Below is a small trained network, with its code and all its weights. Each question gives an input and a class and asks what happens when units are switched off, that is, made to give their printed mean instead of their output.

import numpy as np


def w(rows, s, z=0):
    codes = np.array(rows[::2]) - 128.0
    scale = np.full(codes.shape[1], s)
    scale[-1] = z or s
    return codes * scale


def norm(h):
    return h / np.sqrt((h * h).mean(-1, keepdims=True) + 1e-5)


def f(y):
    return np.maximum(y, 0)


def log_softmax(a):
    a = a - a.max(-1, keepdims=True)
    return a - np.log(np.exp(a).sum(-1, keepdims=True))


def net(x, mask):
    res = np.array(x, float).reshape(1, 3) / 4 @ E
    u = 0
    for l in range(2):
        y = f(norm(res) @ A[l][:, :-1].T + A[l][:, -1])
        res = res + np.where(mask[u : u + 3], y, B[l][:, -1]) @ B[l][:, :-1]
        u += 3
    return log_softmax(norm(res)[-1] @ U[:, :-1].T + U[:, -1])


A, B = {}, {}
E = w([
[81,190,71,154,6,164,80],'x0',
[99,218,145,21,58,185,64],'x1',
[158,143,187,152,148,36,151],'x2',
],0.0026)
A[0] = w([
[152,108,171,96,255,114,156,255],'0.n1',
[103,228,145,69,98,156,80,108],'0.n2',
[132,109,70,106,95,177,104,222],'0.n3',
],0.005,0.00053)
B[0] = w([
[236,235,192,72,33,40,80,246],'0.n1',
[187,216,183,182,70,1,121,253],'0.n2',
[77,108,192,88,173,138,132,197],'0.n3',
],0.0045,0.0047)
A[1] = w([
[184,160,172,104,77,70,129,117],'1.n1',
[96,139,85,223,110,43,138,252],'1.n2',
[77,251,120,80,2,167,86,143],'1.n3',
],0.0034,0.0018)
B[1] = w([
[108,66,42,237,168,117,164,251],'1.n1',
[188,185,197,17,138,100,110,210],'1.n2',
[252,42,130,137,194,69,187,255],'1.n3',
],0.0044,0.0051)
U = w([
[2,85,83,146,154,244,109,9],'0',
[252,144,169,134,121,3,130,247],'1',
],0.0063,0.0013)

Each question gives the input, the list of numbers given to net, and the class t.
The units are the neurons (one row each of A and B). Each row of codes is followed by its name. A weight is (code - 128) times the scale printed after its matrix; where a second scale follows, it is the last column's (A, B and U).
mask holds one flag per neuron, layer by layer. A switched-off neuron (its flag False) gives its mean, the last column of its row in B, instead of its output. The means were averaged over made-up inputs and are rounded, as every weight is.
A unit's drop is (log p(t) with every unit on - log p(t) with that unit switched off) / (log p(t) with every unit on - log p(t) with every unit switched off).
The circuit of an input: a set's keep is (log p(t) with only the set's units on - log p(t) with every unit switched off) / (log p(t) with every unit on - log p(t) with every unit switched off). Starting from all 6 units, units are removed one at a time, each time the one whose removal leaves the highest keep (on an exact tie, the one counted first), for as long as the keep stays at least 0.8.
units of the circuit, in order: the units of the circuit, biggest drop first
k most important neurons: the k neurons with the biggest drops, biggest first
k most important neurons of layer l: the k neurons of layer l with the biggest drops, biggest first
drop of u: that unit's drop, to one decimal
input [3,-8,-6], class 0: most important neuron of layer 1 -> [1.n3]
input [2,-8,-8], class 0: 2 most important neurons -> [0.n2; 0.n1]
input [-2,0,-6], class 0: units of the circuit, in order -> [0.n2; 0.n1; 1.n3]
input [3,-7,-7], class 0: 2 most important neurons -> [0.n2; 0.n1]
input [2,-4,-4], class 0: 3 most important neurons -> [0.n2; 0.n1; 1.n3]
input [1,-1,-3], class 0: 3 most important neurons -> [0.n2; 0.n1; 1.n3]
input [-3,1,-8], class 0: 3 most important neurons -> [0.n1; 0.n2; 0.n3]
input [-1,-2,-7], class 0: drop of 0.n1 -> 0.3
input [-1,-1,-8], class 0: drop of 0.n1 -> 0.3
input [5,-6,-6], class 0: drop of 0.n2 -> 1.1
